Below is a small trained network, with its code and all its weights. Each question gives an input and a target symbol and asks what happens when units are switched off, that is, made to give their printed mean instead of their output.

import numpy as np


def w(rows, s, z=0):
    codes = np.array(rows[::2]) - 128.0
    scale = np.full(codes.shape[1], s)
    scale[-1] = z or s
    return codes * scale


def f(y):
    return np.maximum(y, 0)


def softmax(a):
    e = np.exp(a - a.max(-1, keepdims=True))
    return e / e.sum(-1, keepdims=True)


def log_softmax(a):
    a = a - a.max(-1, keepdims=True)
    return a - np.log(np.exp(a).sum(-1, keepdims=True))


def net(x, mask):
    ids = ['ΘΩβγζλσψ'.index(c) for c in x.split()]
    T = len(ids)
    res = E[ids] + P[:T]
    r = res
    for j in range(3):
        rows = slice(3 * j, 3 * j + 3)
        q, k, v = (r @ M[0][rows].T for M in (Q, K, V))
        z = softmax(np.where(np.tri(T) > 0, q @ k.T / 3**0.5, -1e9)) @ v
        o = O[0][rows]
        res = res + np.where(mask[j], z, o[:, -1]) @ o[:, :-1]
    y = f(res @ A[0][:, :-1].T + A[0][:, -1])
    res = res + np.where(mask[3:19], y, B[0][:, -1]) @ B[0][:, :-1]
    return log_softmax(res[-1] @ U[:, :-1].T + U[:, -1])


Q, K, V, O, A, B = {}, {}, {}, {}, {}, {}
E = w([
[84,171,135,119,114,84],'Θ',
[211,199,95,61,94,183],'Ω',
[134,85,108,143,100,89],'β',
[170,253,155,172,144,166],'γ',
[56,13,168,74,106,180],'ζ',
[177,98,91,226,237,118],'λ',
[117,81,84,95,130,75],'σ',
[72,139,156,154,230,172],'ψ',
],0.015)
P = w([
[211,87,224,145,134,62],'0',
[75,162,46,131,80,131],'1',
[141,129,149,160,112,32],'2',
[161,118,162,145,119,84],'3',
[140,135,27,118,124,240],'4',
[65,149,2,170,77,148],'5',
],0.0072)
Q[0] = w([
[135,110,184,129,103,64],'h0',
[160,138,181,100,112,108],'h0',
[116,158,82,154,106,72],'h0',
[153,154,101,77,113,249],'h1',
[143,99,202,89,83,103],'h1',
[244,154,196,102,162,132],'h1',
[107,176,1,160,95,192],'h2',
[150,138,136,110,32,14],'h2',
[130,158,79,199,159,61],'h2',
],0.032)
K[0] = w([
[183,84,157,141,100,126],'h0',
[161,89,186,99,137,146],'h0',
[187,174,91,122,95,104],'h0',
[91,131,25,123,89,212],'h1',
[177,102,187,72,106,162],'h1',
[211,184,122,75,138,165],'h1',
[129,184,5,161,87,85],'h2',
[223,102,203,76,98,56],'h2',
[151,172,139,176,179,43],'h2',
],0.029)
V[0] = w([
[161,111,157,119,122,132],'h0',
[133,155,141,91,150,102],'h0',
[130,112,137,135,125,120],'h0',
[63,129,163,72,132,131],'h1',
[149,89,136,184,4,132],'h1',
[159,160,86,141,92,66],'h1',
[103,198,190,123,133,167],'h2',
[79,124,181,224,111,127],'h2',
[100,119,104,77,143,77],'h2',
],0.015)
O[0] = w([
[94,137,68,122,118,154,90],'h0',
[104,144,119,156,100,109,154],'h0',
[129,128,114,115,123,127,116],'h0',
[112,169,127,165,124,60,2],'h1',
[128,179,245,117,179,139,61],'h1',
[173,94,170,68,161,105,176],'h1',
[91,146,60,91,186,119,76],'h2',
[161,167,137,88,177,126,167],'h2',
[152,119,161,123,121,59,88],'h2',
],0.012,0.004)
A[0] = w([
[93,149,156,6,67,73,165],'n0',
[169,162,161,59,154,152,214],'n1',
[199,170,73,62,71,118,143],'n2',
[7,22,141,74,109,76,85],'n3',
[214,214,109,144,146,164,4],'n4',
[157,136,152,31,27,152,110],'n5',
[18,89,120,116,225,143,70],'n6',
[106,135,255,100,137,137,63],'n7',
[181,157,94,124,95,54,52],'n8',
[125,113,142,233,200,96,194],'n9',
[120,56,93,65,114,151,163],'n10',
[169,167,115,59,154,152,29],'n11',
[160,137,138,190,83,177,123],'n12',
[150,195,150,160,91,136,71],'n13',
[7,58,150,132,128,131,67],'n14',
[97,167,104,120,104,165,75],'n15',
],0.0094,0.0036)
B[0] = w([
[204,81,204,103,210,123,226],'n0',
[89,169,5,146,150,206,235],'n1',
[123,185,95,123,139,216,212],'n2',
[86,111,140,192,117,237,197],'n3',
[196,93,142,215,54,138,179],'n4',
[143,111,134,11,2,70,213],'n5',
[93,75,72,144,67,2,206],'n6',
[101,37,25,180,103,223,204],'n7',
[221,148,88,207,129,136,179],'n8',
[109,213,187,32,169,82,213],'n9',
[126,224,209,97,162,47,255],'n10',
[93,120,159,190,79,63,182],'n11',
[119,155,96,112,212,82,216],'n12',
[133,130,142,123,110,40,155],'n13',
[101,134,186,97,189,227,173],'n14',
[200,76,173,149,131,115,175],'n15',
],0.011,0.0068)
U = w([
[199,128,52,110,246,132,181],'Θ',
[70,128,106,135,144,163,201],'Ω',
[137,65,1,84,158,158,1],'β',
[85,80,10,96,162,58,128],'γ',
[131,184,116,167,110,81,68],'ζ',
[133,173,57,52,97,142,133],'λ',
[162,65,95,155,94,79,141],'σ',
[162,179,21,177,96,148,109],'ψ',
],0.0053,0.0035)

Each question gives the input, a string of symbols that net reads in full, and the target symbol t.
The units are the heads (3 rows each of Q, K, V and O) and the neurons (one row each of A and B). Each row of codes is followed by its name. A weight is (code - 128) times the scale printed after its matrix; where a second scale follows, it is the last column's (O, A, B and U).
mask holds one flag per unit, heads first, then neurons. A switched-off unit (its flag False) gives its mean, the last column of its rows in O or B, instead of its output. The means were averaged over made-up inputs and are rounded, as every weight is.
A unit's drop is (log p(t) with every unit on - log p(t) with that unit switched off) / (log p(t) with every unit on - log p(t) with every unit switched off).
The circuit of an input: a set's keep is (log p(t) with only the set's units on - log p(t) with every unit switched off) / (log p(t) with every unit on - log p(t) with every unit switched off). Starting from the 12 units with the biggest drops (on a tie, the unit counted first), units are removed one at a time, each time the one whose removal leaves the highest keep (on an exact tie, the one counted first), for as long as the keep stays at least 0.8.
units of the circuit, in order: the units of the circuit, biggest drop first
most important unit: the unit with the biggest drop
k most important neurons: the k neurons with the biggest drops, biggest first
which heads matter: for each layer, one digit per head in row order, 1 if its drop is at least 0.15 and else 0, layers parted by /
drop of u: that unit's drop, to one decimal
input λ ψ λ Ω Θ, target ψ: units of the circuit, in order	[h1 n8]
input ζ ζ σ σ σ, target ζ: units of the circuit, in order	[h1 h2]
input ζ ψ β, target ζ: units of the circuit, in order	[h1 n9]
input σ Ω β, target σ: which heads matter	001
input γ Θ λ σ, target γ: 2 most important neurons	[n6 n11]
input Ω ψ β, target Ω: 2 most important neurons	[n3 n14]
input λ Θ β σ Ω σ, target β: which heads matter	011
input σ Θ σ ψ γ σ, target σ: units of the circuit, in order	[h2 n1]
input λ γ γ β β, target γ: units of the circuit, in order	[h2 n6]
input λ ψ Ω σ ζ, target Ω: units of the circuit, in order	[n14 n3]
input ζ σ γ σ, target ζ: units of the circuit, in order	[h1 n9]
input ζ β Θ λ Θ, target β: most important unit	n7
input ψ λ Ω Θ β, target λ: which heads matter	010
input ζ ζ σ Θ, target ζ: 3 most important neurons	[n13 n9 n1]
input λ ζ Θ Ω, target λ: drop of n2	0.1
input ψ Ω σ, target ψ: drop of n8	0.2
input ψ ψ σ σ σ, target ψ: drop of h1	1.3
input ψ Ω β Ω σ, target Ω: drop of h0	0.0
